Known rows:
<713>: [ 32  -4 -12  -6  -1  -6  -6  -4  -9   6  12   2  11 -23   3  11  10  -2
   7   9  -3 -20 -13 -17   7  21]
<358>: [  5  12  35   8  29  11 -12  25  21  -9  -6  18  -2  24  16  18 -20   5
  -4  19  30  17  -3 -11  -4 -14]
<697>: [-44 -16  -2 -33   1 -10  17  14   9  18  39 -18  12 -55  25  19  23  -7
  -3 -20  49   6  -7   3  29  57]
<1183>: [  8   3  -8   3  -2  -5 -14   3   1   4   3  12   6  19   1   8  -3  -4
   3  14 -24 -20 -21  -3   2  16]
<1146>: [ 20   1   4   5  -3  -4 -16   1   5   3   6  10   8  27   1   5   5  -4
   6  12 -24 -19 -22  -1   5   4]
<541>: [-29  -2   7  -6  13 -17  -1  20  -6  14  28  13  -2  -8  -1 -17  18  -6
  17 -22 -29  -2   6 -19  19  49]
<115>: [ -9 -14 -19 -22   2  -8   7   6  -1  14  27   5  14 -50  18  17  20  -2
   2   1  17 -15  -8  -3  22  38]
<78>: [ 19  12  34  14   0  10  -5  18  17 -41   3 -10  -1  14  17  -1  11   6
  10   7  25  -8  -9  -5  -5  18]
<1170>: [-27   2 -16  -2   3  -5 -21  11   7  10   8  25   4   4  -1   8   5   2
   6  17 -31 -19 -19   4   6  -5]
<963>: [-34 -13 -19  -3  10  -5 -19  11   9  10   6  26  -8  21  -3   4 -12   2
   2   5 -26  -7 -22  -5   4  -3]
<590>: [-19   0 -15  -1   2 -11 -27   8  13   5  11  19   3   3   0  10   4  -1
   5  22 -40 -22 -19   3   7 -10]
<882>: [ 18   3   4   4  -3  -7 -12   2   6   5   4   6   6  27   1   1   8  -6
   9   9 -29 -16 -23  -1   6   8]
<237>: [-23   4 -18  -2   2  -8 -20  11   8   7  10  26   6   7   0   8   3  -1
   7  12 -33 -18 -19   3   5   0]
<676>: [-30 -17 -19  13  19  11 -11  18  10 -49   6  -8 -15 -22  17  -6  -7  41
  -2   5  40   0   2 -29  16  -5]
<1104>: [ 38  -8  36  -1  -4   2  10  -7  12 -43   5 -16  -1 -49  19  12  14  29
   3  20  48 -37   4  -5 -13  20]
<419>: [ 43 -17 -29  21  28   5  -7   4  25 -43  -7  14  15 -51  13  20  24  -7
  17 -16  52 -34  22 -32  -7  46]
<884>: [ 53 -16 -30  17  12  -8 -14 -11   1  -2  -3  15  17 -49   3  17  18 -11
  15   4  14 -39  -8 -28   8  36]
<108>: [ 53 -14 -32  17  26   7 -23 -12  -6   9  -5  20  18 -53  -3  19  29  -4
  17  16  22 -48  11 -27   7  25]
<113>: [-23   9 -18  20   7  14 -37  27  25 -13  37  22   7  -3  -1  15 -17  45
  -1  -5  57   0 -22 -17 -13  44]

Facts:
<1005> -bribur-> <722>; <1005> -bribur-> <882>; <1074> -bribur-> <1050>; <1074> -bribur-> <583>; <1074> -bribur-> <780>
<1074> -bribur-> <590>; <1076> -bribur-> <1218>; <1092> -bribur-> <40>; <10> -bribur-> <697>; <1104> -bribur-> <1045>
<1104> -bribur-> <583>; <1104> -bribur-> <17>; <1127> -bribur-> <722>; <1127> -bribur-> <369>; <113> -bribur-> <732>
<114> -bribur-> <271>; <1158> -bribur-> <732>; <1158> -bribur-> <305>; <1158> -bribur-> <441>; <116> -bribur-> <1062>
<116> -bribur-> <71>; <1195> -bribur-> <1118>; <1195> -bribur-> <822>; <1200> -bribur-> <732>; <1202> -bribur-> <541>
<123> -bribur-> <303>; <123> -bribur-> <533>; <123> -bribur-> <369>; <1240> -bribur-> <1050>; <1240> -bribur-> <600>
<127> -bribur-> <541>; <1308> -bribur-> <533>; <1308> -bribur-> <599>; <1308> -bribur-> <511>; <1308> -bribur-> <548>
<1311> -bribur-> <548>; <161> -bribur-> <271>; <161> -bribur-> <963>; <161> -bribur-> <649>; <216> -bribur-> <698>
<216> -bribur-> <149>; <234> -bribur-> <697>; <234> -bribur-> <133>; <238> -bribur-> <1120>; <238> -bribur-> <882>
<258> -bribur-> <599>; <277> -bribur-> <1046>; <293> -bribur-> <960>; <293> -bribur-> <1188>; <293> -bribur-> <649>
<358> -bribur-> <960>; <358> -bribur-> <548>; <373> -bribur-> <17>; <400> -bribur-> <280>; <400> -bribur-> <489>
<400> -bribur-> <26>; <417> -bribur-> <732>; <419> -bribur-> <1052>; <468> -bribur-> <789>; <468> -bribur-> <989>
<472> -bribur-> <732>; <524> -bribur-> <271>; <524> -bribur-> <1120>; <524> -bribur-> <583>; <605> -bribur-> <981>
<664> -bribur-> <438>; <664> -bribur-> <71>; <664> -bribur-> <1237>; <675> -bribur-> <1146>; <676> -bribur-> <1203>
<676> -bribur-> <441>; <676> -bribur-> <963>; <676> -bribur-> <369>; <681> -bribur-> <1203>; <681> -bribur-> <1046>
<681> -bribur-> <590>; <688> -bribur-> <960>; <688> -bribur-> <1203>; <704> -bribur-> <1118>; <704> -bribur-> <1045>
<704> -bribur-> <441>; <764> -bribur-> <832>; <764> -bribur-> <17>; <78> -bribur-> <237>; <78> -bribur-> <248>
<78> -bribur-> <1052>; <828> -bribur-> <441>; <1005> -mazur-> c; <1009> -mazur-> d; <1016> -mazur-> e
<1045> -mazur-> d; <1046> -mazur-> a; <1050> -mazur-> c; <1052> -mazur-> e; <1062> -mazur-> d
<1074> -mazur-> d; <1076> -mazur-> b; <108> -mazur-> e; <1092> -mazur-> c; <1098> -mazur-> d
<10> -mazur-> e; <1104> -mazur-> b; <1118> -mazur-> a; <1120> -mazur-> d; <1127> -mazur-> a
<1139> -mazur-> c; <113> -mazur-> d; <1146> -mazur-> a; <114> -mazur-> a; <1158> -mazur-> a
<115> -mazur-> e; <116> -mazur-> c; <1170> -mazur-> e; <1183> -mazur-> b; <1188> -mazur-> c
<1195> -mazur-> c; <1200> -mazur-> a; <1202> -mazur-> b; <1203> -mazur-> b; <1218> -mazur-> d
<1220> -mazur-> c; <1237> -mazur-> b; <1238> -mazur-> c; <123> -mazur-> a; <1240> -mazur-> c
<1272> -mazur-> b; <127> -mazur-> a; <12> -mazur-> b; <1308> -mazur-> a; <1311> -mazur-> a
<132> -mazur-> b; <133> -mazur-> b; <1343> -mazur-> a; <149> -mazur-> e; <161> -mazur-> c
<17> -mazur-> c; <189> -mazur-> a; <200> -mazur-> b; <216> -mazur-> a; <219> -mazur-> e
<234> -mazur-> e; <237> -mazur-> e; <238> -mazur-> a; <248> -mazur-> b; <258> -mazur-> a
<26> -mazur-> b; <271> -mazur-> a; <277> -mazur-> a; <280> -mazur-> b; <282> -mazur-> a
<287> -mazur-> a; <293> -mazur-> b; <303> -mazur-> d; <305> -mazur-> b; <346> -mazur-> a
<358> -mazur-> d; <369> -mazur-> a; <373> -mazur-> b; <400> -mazur-> d; <40> -mazur-> e
<411> -mazur-> e; <417> -mazur-> d; <419> -mazur-> d; <438> -mazur-> a; <441> -mazur-> b
<468> -mazur-> b; <472> -mazur-> c; <489> -mazur-> b; <491> -mazur-> b; <511> -mazur-> a
<524> -mazur-> c; <533> -mazur-> d; <541> -mazur-> d; <548> -mazur-> a; <56> -mazur-> e
<583> -mazur-> e; <590> -mazur-> c; <599> -mazur-> e; <600> -mazur-> b; <605> -mazur-> d
<606> -mazur-> d; <630> -mazur-> e; <649> -mazur-> e; <664> -mazur-> a; <675> -mazur-> e
<676> -mazur-> d; <681> -mazur-> c; <688> -mazur-> b; <697> -mazur-> d; <698> -mazur-> c
<704> -mazur-> e; <713> -mazur-> b; <71> -mazur-> d; <722> -mazur-> b; <732> -mazur-> a
<763> -mazur-> e; <764> -mazur-> c; <778> -mazur-> e; <780> -mazur-> a; <789> -mazur-> a
<78> -mazur-> a; <794> -mazur-> c; <798> -mazur-> c; <822> -mazur-> c; <828> -mazur-> e
<832> -mazur-> c; <882> -mazur-> a; <884> -mazur-> b; <960> -mazur-> c; <963> -mazur-> d
<981> -mazur-> e; <989> -mazur-> a; <1016> -grana-> <419>; <1076> -grana-> <12>; <108> -grana-> <489>
<1104> -grana-> <293>; <1139> -grana-> <1218>; <115> -grana-> <697>; <116> -grana-> <1220>; <1195> -grana-> <26>
<1200> -grana-> <1045>; <1202> -grana-> <1009>; <1218> -grana-> <1016>; <1220> -grana-> <108>; <1272> -grana-> <789>
<12> -grana-> <411>; <1308> -grana-> <649>; <1311> -grana-> <533>; <132> -grana-> <1308>; <149> -grana-> <234>
<17> -grana-> <794>; <189> -grana-> <113>; <200> -grana-> <778>; <219> -grana-> <17>; <248> -grana-> <287>
<271> -grana-> <282>; <282> -grana-> <200>; <305> -grana-> <704>; <346> -grana-> <56>; <369> -grana-> <305>
<400> -grana-> <258>; <411> -grana-> <1005>; <417> -grana-> <1272>; <419> -grana-> <884>; <468> -grana-> <1170>
<489> -grana-> <1139>; <524> -grana-> <346>; <533> -grana-> <511>; <541> -grana-> <491>; <548> -grana-> <468>
<56> -grana-> <1098>; <583> -grana-> <548>; <599> -grana-> <981>; <675> -grana-> <1311>; <676> -grana-> <161>
<697> -grana-> <524>; <704> -grana-> <630>; <713> -grana-> <798>; <71> -grana-> <1076>; <722> -grana-> <71>
<780> -grana-> <1158>; <789> -grana-> <149>; <884> -grana-> <216>; <981> -grana-> <722>

Rows:
No name comes twice in this set of rows, the named rows included.
[ 63 -14 -34  20  25   8 -23 -16  -8   2  -7   8  18 -55  -4  20  29  -8
  17  13  21 -49   9 -31   2  46] : <489>
[ 38  16 -33  20  -5  15 -43  18   5  10  41  23  19   4  -6  18  -4  35
  -3   2  45 -17 -27 -16  -5  48] : <732>
[-14   3  33   5  -1   1  -4  10  27 -42  12   3  -4 -39  14  15  10  27
   1  25  26 -33  -4   8 -14  -6] : <764>
[ 23  12  25  14  11  11 -14  22  12 -46  -6  -9  -3  19  20  10 -10   9
  -4  25  31   5  -8 -16   7  -2] : <688>
[ 43 -13 -14  -4   2   3  -7  -6  -9   6  10 -11   5 -21   6  -1  22   7
   7   8   4 -18 -12 -25  27   1] : <369>
[ 20   4  40   6  -4   3   7   3  22 -47  -1  -9  -2 -24  15  12   2  19
   0  24  43 -29  -9   4 -13  16] : <373>
[-13  20 -17  18   0  15 -40  25  24 -30  39  14  13 -24   2  16   1  47
   0  10  53 -12 -17 -11  -9  39] : <472>
[-27  11  24  14   6   6  -8  23  22 -37   5   8  -3  -3  16   0   8  17
   9   8  19  -7   1   0  -4  14] : <10>
[ 14  14  36  12   2   3   5  22  -2 -38  15 -20  -1 -24  21 -15  19   0
  17 -17  29  -8  19 -22   9  48] : <1202>
[-41 -18 -17 -29  -4 -11  15  15  15  15  36 -15  17 -51  26  20  24  -7
  -6 -11  43  -2 -17   8  31  55] : <56>
[-29  -5  27   8  11   7  -1  20  25 -26   4  11 -12  -2   9   6  -7  16
   4   4  29  -6  -4  -1 -11  13] : <1074>
[ 64  12  47  -5  22  14   6   9  -8  -1   3 -20  13 -39  23  16  22  20
   3  23  52   6  18 -26  10   8] : <1311>
[ 10 -12  -5 -22  22   3  -4   2  -9  14  17  15   0 -33   0  11  11   6
   5   5   5  -5  -6 -21  10   7] : <533>
[ -3  -6   4   9   8   4  -9  16  14 -44  19  -8  -5 -45  19   4  17  32
   6  14  34 -18  10 -16   4   4] : <1195>
[ 19  11   1  15  18  17 -27  22  -8  12  38  -5   2 -46  -4   9  17  51
   4   2  58 -11   3 -28 -12  47] : <417>

Now the same elements, written a new way:
Known rows:
<524>: [ 23  -1  12  13 -57  10 -11   2 -32  26  -9 -34  16  21 -31]
<303>: [-14 -10  21   1   4  -7  -1   5 -10 -12   0  17   9  -8   8]
<26>: [-15 -35   4   3  -7   3  18   8 -10  -6   4  -3   8  -4   6]
<583>: [ 23   5 -20   8 -21   1   1   3 -17   7   1  17 -13 -27   2]
<1016>: [ -6  42 -70   9  10  -9  22   8  -1   5   0   3 -45 -28  11]
<798>: [-21 -31 -10  11 -12  14  12   7 -12  -7   3   9   2 -15   3]
<108>: [  8  32 -55   4   0 -12  30   5   5   3   2  12 -25 -26   5]
<1218>: [  3  44 -60  -4  27 -22  15  17  16   2   2   4 -26 -13   4]
<698>: [-17 -18   3  23 -21   7   8   4  -9 -10   5   4  15   3   5]
<10>: [-17  -6  -8  15  -7  -4   8   1 -41   0   1  24  35 -15  -3]
<732>: [-14 -34  36 103  61  -4   5 -23  -4  -8   9   6 -27  17 -26]
<704>: [ 18  10 -29   8 -12  -2 -10   2 -38  18   2  14  16 -12 -11]
<219>: [ 19   0 -24  -8 -22   0  26  -2 -10  -1   3  21 -24   3   0]
<1272>: [ 11   3   2  -1 -34   6   3  -4  -2   4   3  -1 -26   8 -10]
<1046>: [-17 -13   7  11  -4  16   4  13 -11 -13   2  -7  16   1  -5]
<822>: [-17 -28   2  17 -19   9   7   6  -5  -7   4   7  15 -13  -1]
<419>: [ -1  51 -53 -10  27  -8  -3  11 -10  10   2   8  -6   1  -5]
<780>: [  7  -4 -16 -16  -4  28   8  13  -6  -2   1 -16 -32  -9  -7]
<789>: [ 22  -2   9  -9 -25  14  19   1  -3  -2   3 -19 -24  48 -14]

Rows:
No name comes twice in this set of rows, the named rows included.
[-20 -26 -31   9  -8  15  -4   8 -31   1   7  26  36   1  -7] : <1005>
[-13 -27  25  69  66 -23   1 -23 -24   2   6  34  11  18 -29] : <113>
[ 16  15  42 -16 -37  -4  -6  -8 -13   6  -8 -17 -21  22 -17] : <697>
[-47  11  -3 -42   9  -1  26  -8 -42 -10   4  16  32  45 -16] : <358>
[  9  15  -2 -16  -2   4 -11   2 -13   0   0   8 -16   4  -5] : <541>
[ 12  20 -31   4 -17  -1   6  -5 -26   4   4  22   0   8  -9] : <675>
[ 20  -8 -31 -45  -1  45 -31  -6 -33   3  19  56 -17   7  -6] : <1076>
[ 28  -7 -21  12 -21  21 -24  20 -11  17   2   2  -3 -19   0] : <17>
[  9 -13 -11  59  61   5   8 -22 -15   9   9   0 -33  30 -44] : <1200>
[ 17   6 -13  16 -10  12 -37  15 -28  26   5  -1  27  -7  -6] : <1104>

